Below are the code and all the weights of a small trained network. Each question names an input and a class and asks about switching units off, where a switched-off unit gives its printed mean instead of its output.

import numpy as np


def w(rows, s, z=0):
    codes = np.array(rows[::2]) - 128.0
    scale = np.full(codes.shape[1], s)
    scale[-1] = z or s
    return codes * scale


def f(y):
    return y / 2 * (1 + np.tanh(0.7978845608 * (y + 0.044715 * y**3)))


def log_softmax(a):
    a = a - a.max(-1, keepdims=True)
    return a - np.log(np.exp(a).sum(-1, keepdims=True))


def net(x, mask):
    res = np.array(x, float).reshape(1, 6) / 4 @ E
    y = f(res @ A[0][:, :-1].T + A[0][:, -1])
    res = res + np.where(mask, y, B[0][:, -1]) @ B[0][:, :-1]
    return log_softmax(res[-1] @ U[:, :-1].T + U[:, -1])


A, B = {}, {}
E = w([
[127,132,127,128,129,130],'x0',
[3,120,169,117,69,185],'x1',
[128,133,130,129,130,128],'x2',
[205,131,251,130,58,121],'x3',
[66,110,208,136,213,20],'x4',
[152,130,176,32,228,227],'x5',
],0.0047)
A[0] = w([
[74,135,190,127,188,37,90],'neuron 0',
[65,126,17,128,184,134,64],'neuron 1',
[121,138,129,132,133,132,74],'neuron 2',
[13,130,166,109,67,184,21],'neuron 3',
[42,122,157,111,81,164,2],'neuron 4',
[250,133,81,122,178,67,25],'neuron 5',
[85,110,179,140,184,58,86],'neuron 6',
[90,123,60,119,161,128,38],'neuron 7',
[132,127,139,109,148,147,117],'neuron 8',
[94,133,72,111,159,124,31],'neuron 9',
[115,120,87,163,53,49,93],'neuron 10',
[75,125,36,123,177,131,56],'neuron 11',
[160,129,85,118,78,182,60],'neuron 12',
[192,128,239,132,66,130,58],'neuron 13',
[150,122,170,80,229,222,95],'neuron 14',
[162,131,87,135,83,194,60],'neuron 15',
[116,122,90,159,61,59,79],'neuron 16',
[176,109,62,131,55,202,72],'neuron 17',
[132,126,121,131,119,131,119],'neuron 18',
[166,144,193,128,90,121,47],'neuron 19',
[106,109,153,128,154,83,74],'neuron 20',
[151,123,170,91,222,225,85],'neuron 21',
[127,112,129,117,126,112,97],'neuron 22',
[158,129,86,109,77,172,69],'neuron 23',
[143,138,157,123,110,123,53],'neuron 24',
[33,122,163,121,81,176,10],'neuron 25',
[131,121,126,128,126,129,123],'neuron 26',
[158,141,87,122,81,184,65],'neuron 27',
[167,124,77,124,72,193,62],'neuron 28',
[39,119,156,106,77,163,5],'neuron 29',
[254,135,81,135,189,71,24],'neuron 30',
[158,129,90,122,83,179,59],'neuron 31',
[144,131,120,123,133,117,26],'neuron 32',
[114,130,90,164,61,58,68],'neuron 33',
[114,124,86,156,52,48,84],'neuron 34',
[141,128,156,76,179,178,97],'neuron 35',
[189,129,232,126,64,124,53],'neuron 36',
[74,117,32,132,179,136,55],'neuron 37',
[128,130,126,122,124,125,119],'neuron 38',
[116,118,89,159,58,58,80],'neuron 39',
[75,112,201,123,194,35,98],'neuron 40',
[185,123,218,130,73,124,48],'neuron 41',
],0.0097,0.002)
B[0] = w([
[132,133,73,61,225,138,223],'neuron 0',
[131,199,49,198,62,123,212],'neuron 1',
[140,123,125,130,123,133,117],'neuron 2',
[136,53,199,232,179,117,195],'neuron 3',
[143,74,165,191,153,140,160],'neuron 4',
[119,42,198,246,179,139,209],'neuron 5',
[136,128,84,72,202,131,199],'neuron 6',
[144,168,94,160,95,135,154],'neuron 7',
[126,125,140,115,112,123,138],'neuron 8',
[141,159,97,151,97,129,143],'neuron 9',
[120,125,198,58,69,129,200],'neuron 10',
[138,180,64,176,73,127,188],'neuron 11',
[132,125,100,84,186,130,169],'neuron 12',
[130,193,39,195,60,121,221],'neuron 13',
[119,130,208,32,33,123,253],'neuron 14',
[121,129,100,83,194,130,174],'neuron 15',
[116,127,187,73,81,128,184],'neuron 16',
[118,137,79,59,225,115,211],'neuron 17',
[132,131,130,124,130,130,127],'neuron 18',
[128,162,84,160,99,133,161],'neuron 19',
[130,127,111,104,163,135,147],'neuron 20',
[113,122,204,41,40,119,240],'neuron 21',
[126,131,129,128,137,131,123],'neuron 22',
[124,138,110,93,185,130,165],'neuron 23',
[131,152,121,148,124,124,124],'neuron 24',
[137,66,173,202,159,132,171],'neuron 25',
[125,130,130,130,130,125,127],'neuron 26',
[130,123,100,86,185,125,170],'neuron 27',
[128,128,93,76,203,120,185],'neuron 28',
[137,78,171,197,158,137,163],'neuron 29',
[129,36,205,252,180,136,215],'neuron 30',
[133,125,103,90,178,128,162],'neuron 31',
[128,120,135,143,133,134,112],'neuron 32',
[117,125,189,71,76,137,185],'neuron 33',
[127,124,194,60,68,136,196],'neuron 34',
[116,135,181,84,86,122,188],'neuron 35',
[134,198,50,190,69,124,214],'neuron 36',
[134,186,65,184,74,121,192],'neuron 37',
[127,125,125,128,126,130,126],'neuron 38',
[127,121,184,67,73,132,187],'neuron 39',
[134,135,58,54,232,132,238],'neuron 40',
[125,182,60,178,79,124,196],'neuron 41',
],0.027,0.0045)
U = w([
[93,139,227,16,20,133,254],'0',
[123,145,47,39,253,136,171],'1',
[131,237,29,217,31,130,61],'2',
[130,20,215,242,166,154,22],'3',
],0.0045,0.00074)

Each question gives the input, the list of numbers given to net, and the class t.
The units are the neurons (one row each of A and B). Each row of codes is followed by its name. A weight is (code - 128) times the scale printed after its matrix; where a second scale follows, it is the last column's (A, B and U).
mask holds one flag per neuron, in row order. A switched-off neuron (its flag False) gives its mean, the last column of its row in B, instead of its output. The means were averaged over made-up inputs and are rounded, as every weight is.
A unit's drop is (log p(t) with every unit on - log p(t) with that unit switched off) / (log p(t) with every unit on - log p(t) with every unit switched off).
The circuit of an input: a set's keep is (log p(t) with only the set's units on - log p(t) with every unit switched off) / (log p(t) with every unit on - log p(t) with every unit switched off). Starting from the 12 units with the biggest drops (on a tie, the unit counted first), units are removed one at a time, each time the one whose removal leaves the highest keep (on an exact tie, the one counted first), for as long as the keep stays at least 0.8.
units of the circuit, in order: the units of the circuit, biggest drop first
most important unit: the unit with the biggest drop
k most important neurons: the k neurons with the biggest drops, biggest first
drop when u is switched off: that unit's drop, to one decimal
input [8,-6,3,-2,-5,-5], class 3: units of the circuit, in order => neuron 30
input [-2,7,4,-8,-4,4], class 2: 3 most important neurons => neuron 1; neuron 37; neuron 11
input [8,-4,-4,7,5,-5], class 2: 2 most important neurons => neuron 13; neuron 36
input [-2,0,2,-3,-2,-1], class 2: 2 most important neurons => neuron 40; neuron 0
input [7,7,1,6,8,5], class 1: 2 most important neurons => neuron 40; neuron 0
input [1,1,-2,-8,1,8], class 0: 4 most important neurons => neuron 14; neuron 21; neuron 35; neuron 13
input [1,-4,0,8,8,4], class 1: 2 most important neurons => neuron 40; neuron 0
input [-8,-6,-8,6,-4,2], class 2: 4 most important neurons => neuron 13; neuron 36; neuron 41; neuron 3
input [5,4,-2,6,-5,3], class 2: 3 most important neurons => neuron 13; neuron 36; neuron 40
input [-5,-5,2,8,5,-7], class 2: 4 most important neurons => neuron 13; neuron 36; neuron 41; neuron 14
input [3,-7,-3,6,5,3], class 3: 3 most important neurons => neuron 30; neuron 5; neuron 1
input [-4,0,8,8,2,-7], class 2: 3 most important neurons => neuron 13; neuron 36; neuron 41
input [-2,7,1,6,0,-3], class 3: 2 most important neurons => neuron 3; neuron 25
input [1,-2,0,-8,7,-4], class 2: 2 most important neurons => neuron 1; neuron 37
input [-4,4,7,3,0,-2], class 3: most important unit => neuron 1
input [2,-4,-4,-3,6,8], class 0: drop when neuron 14 is switched off => 0.3
input [2,-2,4,3,2,2], class 2: drop when neuron 11 is switched off => -0.1
input [-2,-8,4,5,6,-4], class 3: drop when neuron 5 is switched off => 0.7
